What each symbol does to the points:
from | g i u z
Q809 | Q478 Q716 Q847 Q326
Q686 | Q383 Q677 Q471 Q775
Q448 | Q991 Q872 Q677 Q295
Q989 | Q999 Q798 Q345 Q883
Q696 | Q425 Q420 Q374 Q723
Q550 | Q677 Q696 Q742 Q529
Q677 | Q728 Q425 Q216 Q376
Q887 | Q642 Q235 Q316 Q370
Q481 | Q960 Q345 Q163 Q716
Q228 | Q956 Q632 Q595 Q250
Q903 | Q109 Q887 Q581 Q193
Q896 | Q129 Q86 Q780 Q742
Q79 | Q268 Q427 Q228 Q443
Q943 | Q872 Q847 Q696 Q119
Q159 | Q581 Q999 Q960 Q94
Q978 | Q831 Q159 Q326 Q73
Q780 | Q452 Q268 Q342 Q750
Q374 | Q775 Q529 Q984 Q686
Q843 | Q329 Q92 Q109 Q765
Q742 | Q216 Q374 Q750 Q129
Q831 | Q643 Q581 Q876 Q604
Q962 | Q903 Q930 Q159 Q229
Q847 | Q630 Q503 Q420 Q602
Q73 | Q604 Q94 Q478 Q831
Q376 | Q696 Q15 Q402 Q728
Q689 | Q798 Q903 Q831 Q316
Q425 | Q979 Q295 Q775 Q15
Q798 | Q229 Q109 Q643 Q962
Q349 | Q326 Q481 Q169 Q809
Q674 | Q780 Q79 Q765 Q632
Q503 | Q473 Q326 Q119 Q941
Q642 | Q269 Q765 Q962 Q595
Q956 | Q674 Q750 Q235 Q175
Q193 | Q930 Q370 Q989 Q109
Q314 | Q503 Q349 Q991 Q163
Q979 | Q448 Q943 Q550 Q420
Q960 | Q140 Q73 Q941 Q208
Q269 | Q843 Q342 Q903 Q235
Q773 | Q228 Q175 Q370 Q92
Q370 | Q595 Q843 Q798 Q642
Q402 | Q374 Q383 Q443 Q86
Q163 | Q941 Q809 Q943 Q503
Q208 | Q345 Q831 Q473 Q140
Q716 | Q208 Q978 Q503 Q960
Q984 | Q427 Q129 Q175 Q471
Q229 | Q193 Q670 Q94 Q903
Q383 | Q529 Q728 Q896 Q550
Q216 | Q86 Q775 Q79 Q402
Q632 | Q750 Q443 Q329 Q780
Q295 | Q943 Q350 Q376 Q991
Q350 | Q847 Q314 Q15 Q169
Q604 | Q159 Q989 Q481 Q643
Q872 | Q169 Q630 Q425 Q350
Q235 | Q765 Q773 Q193 Q843
Q723 | Q15 Q448 Q686 Q425
Q478 | Q481 Q208 Q630 Q876
Q728 | Q723 Q979 Q86 Q696
Q427 | Q742 Q402 Q632 Q896
Q595 | Q235 Q329 Q229 Q269
Q329 | Q773 Q250 Q670 Q342
Q169 | Q602 Q163 Q979 Q847
Q941 | Q349 Q478 Q872 Q473
Q94 | Q989 Q689 Q208 Q581
Q109 | Q670 Q642 Q883 Q930
Q529 | Q376 Q723 Q129 Q677
Q883 | Q689 Q962 Q978 Q999
Q443 | Q984 Q896 Q250 Q268
Q471 | Q896 Q216 Q674 Q427
Q175 | Q632 Q452 Q843 Q674
Q581 | Q883 Q316 Q140 Q989
Q420 | Q295 Q119 Q529 Q448
Q930 | Q887 Q595 Q999 Q670
Q775 | Q550 Q376 Q427 Q383
Q602 | Q314 Q941 Q448 Q630
Q268 | Q471 Q742 Q956 Q984
Q765 | Q342 Q228 Q930 Q329
Q342 | Q92 Q956 Q887 Q773
Q129 | Q402 Q686 Q452 Q216
Q92 | Q250 Q674 Q642 Q228
Q630 | Q163 Q473 Q295 Q314
Q250 | Q175 Q780 Q269 Q956
Q326 | Q876 Q960 Q602 Q478
Q643 | Q94 Q883 Q716 Q159
Q345 | Q73 Q643 Q809 Q978
Q15 | Q420 Q991 Q383 Q979
Q452 | Q443 Q471 Q92 Q79
Q876 | Q716 Q140 Q314 Q481
Q999 | Q316 Q229 Q73 Q689
Q991 | Q119 Q169 Q728 Q943
Q316 | Q962 Q193 Q604 Q798
Q140 | Q978 Q604 Q349 Q345
Q119 | Q350 Q602 Q723 Q872
Q86 | Q686 Q550 Q268 Q374
Q473 | Q809 Q876 Q350 Q349
Q750 | Q79 Q984 Q773 Q452
Q670 | Q370 Q269 Q689 Q887

The rows follow the links: the fewer symbols apart two points are, the more alike their rows tend to be.

Each row is also shifted at random along 2 hidden directions that mean nothing.

Name the point of each row.
-637,-116,20,-47,-98,274,182,509,-266,223,263,108,-39,-144,-189,180,-91,-53,183,58,-190,-56,-156,-251,-295,-110,-199,58,96,-197,397,350,235,-75,1,52,-277,-511,359,212,575,212,-54,-330,-132,105,-269,176: Q765
1,-59,184,-475,104,-171,161,-55,-148,-307,127,-220,173,-196,261,-137,-118,-234,321,-220,-321,146,-237,-144,611,57,177,161,-502,-258,-116,-298,-281,-236,-381,-29,-448,267,-462,19,-306,214,-190,-498,26,165,-151,-248: Q326
-298,-67,-68,37,-288,307,-256,-226,106,215,38,-28,-455,-224,-427,81,199,78,-418,-246,-414,127,-330,-95,14,88,115,-103,-304,-245,233,78,-605,-33,-245,88,-165,-77,-351,128,254,-58,58,-233,-165,6,-364,-217: Q775
-262,68,-299,504,-276,472,-302,-449,83,64,-176,-114,-409,-308,-459,27,138,327,-468,100,132,-82,-126,88,98,-113,112,-65,51,-219,181,-20,-398,81,-127,86,171,-243,-280,32,117,-144,228,259,131,-296,-174,19: Q129
1501,-73,140,-329,-217,-96,-237,-35,345,276,29,180,-219,172,-139,120,262,-130,-348,-439,-440,277,-73,-77,-254,303,51,-206,-224,114,-37,244,-404,-11,55,12,-10,309,-185,60,94,-146,6,-105,-297,174,-82,-282: Q723
470,109,-53,-53,2,-334,-255,-312,390,6,-331,90,-25,345,152,-84,200,15,-317,-225,128,155,264,125,-29,266,228,-133,41,342,-371,-153,-239,96,247,-73,421,488,-138,-180,-456,-225,-28,396,-24,-47,308,-220: Q943
-796,-150,-217,494,-189,492,-151,-465,106,-23,76,-261,-411,-272,-466,108,41,284,-424,106,-19,-27,-225,231,161,-101,-153,-213,-166,11,304,-200,-301,14,-339,300,251,-244,-304,38,137,-257,320,-41,-135,-59,-283,-96: Q742
-683,151,-118,-18,-366,146,-410,-107,129,443,-312,262,-490,-42,-260,46,354,93,-513,-474,-253,112,-36,-306,-223,184,428,102,46,-299,-30,313,-710,128,281,-148,-72,11,-191,41,128,11,-130,174,117,-215,-147,-261: Q529
777,-19,40,-112,102,-237,-50,-552,227,-339,-9,-269,86,55,144,-136,2,-56,-75,20,50,134,17,311,480,129,23,-157,-383,254,-264,-500,-201,-77,-303,140,219,482,-466,-166,-558,-198,147,17,-28,119,110,-228: Q847
1139,98,196,-330,223,-451,250,408,-34,-35,-32,178,495,325,429,-104,-105,-230,453,62,153,-68,307,-81,-176,59,-11,140,277,180,-272,126,527,4,319,-268,-94,244,369,-36,-181,187,-162,107,69,87,362,186: Q643
-1589,74,-169,325,314,-87,244,67,-282,-327,-133,-148,307,47,321,-106,-220,144,358,367,526,-268,271,172,143,-215,-26,167,369,64,-84,-330,514,79,109,38,183,-128,310,-144,-219,3,-72,264,314,-132,252,241: Q798
-112,95,-258,438,-323,453,-272,-433,97,124,-215,-56,-444,-357,-451,-4,171,381,-485,62,81,-109,-120,14,106,-98,165,-23,45,-277,167,-11,-437,93,-112,62,86,-213,-330,12,120,-80,259,210,168,-379,-165,-2: Q216
414,-58,140,-239,-101,-234,-308,-172,363,247,-25,116,-202,361,0,128,236,-149,-406,-445,-312,293,74,33,-239,359,74,-273,-152,325,-124,87,-378,54,178,25,227,390,-99,-53,-64,-236,-70,106,-297,209,39,-336: Q979
-580,-25,-138,233,-133,188,-86,409,15,453,-72,358,-202,216,-162,159,97,124,-164,62,93,-93,176,-90,-708,-47,-122,-6,513,93,173,465,305,178,461,-56,104,-422,588,81,488,-28,-52,260,-24,-78,70,233: Q250
-548,61,-85,268,164,183,295,87,-339,-334,100,-210,279,-290,68,-98,-309,127,434,471,338,-267,-49,83,312,-377,-135,198,130,-165,99,-196,458,-29,-244,28,-113,-273,81,29,-16,127,76,-74,267,-134,-13,307: Q193
-621,-5,-31,-7,160,-324,-180,-528,221,-274,-171,-203,32,177,233,-83,84,-41,-207,-107,61,162,93,283,370,219,150,-183,-209,302,-288,-527,-350,45,-124,151,379,421,-333,-209,-566,-330,-41,129,-24,65,173,-304: Q169
-277,-105,-10,25,-113,258,74,496,-130,309,215,192,-115,-53,-206,195,1,-1,57,26,-127,-27,-71,-205,-480,-111,-209,45,228,-109,351,427,297,18,155,-15,-173,-452,458,198,599,97,-45,-138,-110,1,-179,217: Q342
457,186,-289,395,-349,423,-318,-395,141,201,-381,80,-456,-372,-501,-47,222,342,-498,43,164,-146,-124,-36,5,-132,288,85,157,-362,49,152,-456,138,16,-94,2,-174,-346,78,127,9,240,377,318,-516,-77,88: Q402
-495,-69,89,-155,167,-128,83,-420,-38,-451,78,-397,159,-147,197,-125,-93,-146,134,-96,-185,146,-204,104,723,115,157,10,-515,-83,-139,-511,-373,-147,-489,123,-81,329,-556,-153,-512,-62,-53,-329,-20,179,-99,-292: Q503
-380,162,-139,36,-388,231,-457,-133,157,401,-355,198,-508,-128,-327,37,359,222,-496,-400,-203,45,-30,-332,-211,143,442,76,62,-366,-11,329,-685,75,248,-160,-137,-28,-191,62,180,41,-91,181,165,-326,-101,-199: Q550
-692,-40,-263,633,-66,305,-217,-216,95,137,-51,5,-285,24,-284,133,56,307,-414,233,290,-50,93,307,-241,-96,-226,-245,254,282,221,-25,100,183,81,223,551,-267,165,-66,149,-346,234,396,-63,-121,48,103: Q443
192,-32,-52,-8,-354,303,-340,-201,132,220,-4,51,-488,-242,-382,88,228,73,-403,-291,-398,125,-290,-163,-9,84,129,-52,-259,-288,168,163,-615,-10,-108,63,-182,-60,-359,118,229,-19,71,-149,-73,-54,-275,-175: Q383
-267,-259,6,228,-31,165,-5,292,62,248,344,101,-120,209,-237,263,6,18,-182,115,-152,72,-19,195,-522,1,-530,-305,63,376,382,209,404,61,55,237,226,-301,401,76,481,-242,144,-109,-449,277,-139,108: Q175
182,-189,73,122,310,8,446,82,-268,-486,359,-319,427,-139,139,-7,-390,-10,486,546,245,-173,-107,318,428,-293,-468,-11,-128,164,192,-396,592,-136,-498,186,-1,-162,33,-29,-92,24,182,-267,-69,210,-11,212: Q962
1101,3,-71,32,-368,390,-260,-306,149,196,1,-41,-437,-346,-502,29,138,156,-365,-146,-283,9,-294,-114,36,5,135,-92,-219,-336,205,169,-510,-53,-222,57,-215,-68,-455,160,249,33,278,-106,-20,-120,-326,-84: Q686
1050,92,-162,178,-424,406,-264,-366,104,122,-157,5,-412,-369,-530,4,145,281,-374,22,-51,-49,-252,-42,124,-83,145,-7,-49,-375,153,139,-446,30,-201,19,-78,-121,-457,129,116,39,315,102,80,-292,-268,48: Q86
-1268,-66,-69,141,-102,179,2,528,-162,373,70,312,-173,93,-159,136,14,36,-21,-38,-5,-98,46,-249,-586,-14,-91,27,353,-79,275,423,243,86,358,-50,-54,-456,528,149,558,79,-126,41,-63,-67,-69,172: Q773
-334,-123,-92,374,-33,188,-91,127,135,229,126,119,-185,219,-204,216,53,109,-278,160,75,-21,101,250,-524,-73,-369,-296,244,428,305,209,334,145,201,205,389,-292,398,10,375,-287,177,163,-292,106,18,122: Q632
-74,111,-50,80,-131,326,139,432,-336,129,2,132,3,-302,-144,10,-111,86,234,185,71,-238,-123,-284,-162,-296,40,287,279,-465,177,367,221,-7,61,-164,-396,-467,240,234,420,375,-5,-56,281,-245,-103,347: Q269
231,-135,50,127,271,73,426,35,-283,-485,396,-323,405,-234,116,-43,-419,3,508,554,214,-164,-160,286,416,-324,-415,-35,-150,93,211,-351,614,-194,-528,198,-24,-193,37,15,-53,2,215,-324,-65,141,-93,262: Q229
-51,-171,122,-259,-160,-102,-307,-52,315,286,90,80,-355,183,-109,162,266,-141,-467,-512,-542,334,-174,-103,-197,339,48,-230,-320,108,53,105,-532,14,36,94,27,226,-171,19,92,-130,-115,-229,-385,240,-174,-391: Q696
45,29,230,-581,117,-262,173,179,-156,-150,75,-41,241,-72,304,-93,-10,-251,372,-239,-309,101,-93,-282,320,141,249,254,-282,-291,-159,-66,-186,-180,-138,-184,-504,256,-187,28,-201,309,-308,-408,73,111,-65,-169: Q481

Start here and follow the symbols in turn, left to right. Where do you end up?
Answers are names.
810,313,128,-305,128,-463,122,427,-70,70,-358,407,438,332,486,-182,13,-155,415,-71,327,-116,458,-257,-309,48,317,322,554,36,-503,303,395,70,628,-425,-67,215,464,-90,-198,318,-290,445,384,-195,504,219
u i -> Q345
447,-104,148,-121,341,-363,352,229,-69,-280,218,-69,513,235,399,-29,-268,-174,455,294,233,-54,180,230,40,-72,-310,-38,65,375,-131,-200,661,-78,15,-11,110,107,313,-71,-162,4,-10,-50,-46,170,209,185
u u i -> Q716
-27,218,-71,167,246,-268,211,214,-90,-113,-279,143,461,225,427,-185,-140,21,385,280,649,-266,456,76,-111,-172,90,222,559,154,-368,-35,628,124,427,-223,171,58,457,-173,-309,103,-95,545,431,-289,509,360
i g -> Q903
-904,-316,111,-155,141,-338,-135,-293,303,-40,209,-203,-116,406,97,176,129,-212,-355,-336,-390,438,-51,279,4,418,-209,-416,-513,585,-12,-354,-351,16,-152,324,376,417,-161,-151,-245,-443,-86,-261,-643,546,-74,-550
u i i u -> Q728
161,-104,82,-44,139,-300,-90,-481,305,-291,29,-248,56,183,176,-12,30,-96,-195,-92,6,215,24,312,297,232,-70,-265,-414,394,-214,-495,-251,-38,-230,198,320,452,-394,-145,-524,-319,57,-32,-260,241,110,-335
u u u -> Q896
-533,-39,-65,215,230,97,386,37,-310,-389,167,-252,334,-251,122,-42,-338,29,427,496,307,-249,-74,161,344,-314,-258,111,27,-25,100,-287,478,-130,-327,117,-51,-262,79,-44,-30,70,101,-131,118,-14,-34,303
i u -> Q316
398,111,30,4,57,-305,-232,-473,297,-165,-258,-54,68,249,128,-100,116,0,-250,-147,133,118,209,234,136,207,173,-158,-93,326,-338,-258,-268,75,94,-11,371,465,-251,-214,-510,-225,32,355,36,-29,306,-266
z z -> Q169
-324,-301,200,-249,94,-294,-180,-208,349,-22,285,-116,-128,371,73,182,132,-268,-352,-344,-443,431,-111,263,-40,435,-224,-421,-537,574,55,-302,-321,-28,-184,309,335,405,-175,-93,-200,-391,-68,-277,-661,510,-103,-546
i z -> Q350
-572,-46,-50,179,112,284,333,137,-356,-272,175,-234,200,-383,-4,-84,-318,54,379,401,108,-220,-218,35,323,-372,-192,154,46,-260,255,-207,392,-87,-328,74,-243,-383,55,82,101,165,78,-285,97,-56,-158,298
z i z -> Q235
-21,71,-288,597,-166,399,-229,-355,117,82,-209,-49,-384,-150,-377,40,57,391,-444,269,348,-151,31,238,-78,-193,-32,-107,227,30,132,-21,-38,177,46,100,398,-229,-92,18,80,-211,326,434,105,-302,59,142
g z -> Q742
-14,21,-262,579,-197,420,-259,-420,127,30,-100,-129,-328,-251,-414,64,55,335,-394,258,241,-106,-79,233,47,-155,-120,-181,104,18,196,-90,-140,94,-141,216,348,-246,-190,12,123,-235,343,290,43,-193,-114,94
z u g -> Q452
-451,-99,57,-43,-94,320,165,477,-271,164,299,54,-71,-148,-213,120,-99,-24,212,84,-173,-100,-183,-228,-232,-183,-223,143,71,-276,391,324,233,-56,-52,-13,-340,-508,282,200,552,222,-9,-334,-30,45,-288,219
g g -> Q773
-598,-237,-142,539,-18,384,-99,-339,141,-94,276,-292,-311,-86,-425,229,-54,218,-393,270,-8,49,-203,442,52,-107,-462,-445,-254,332,425,-308,-14,41,-390,462,391,-246,-124,-10,210,-424,354,-148,-401,195,-317,-52
i i u -> Q471
-90,-113,28,-27,-110,246,131,528,-222,261,317,166,-85,-112,-233,204,-51,-4,170,72,-253,-56,-189,-173,-352,-138,-244,55,101,-198,363,393,278,-48,35,-6,-272,-453,346,200,571,191,-15,-285,-160,86,-277,210
i z -> Q956
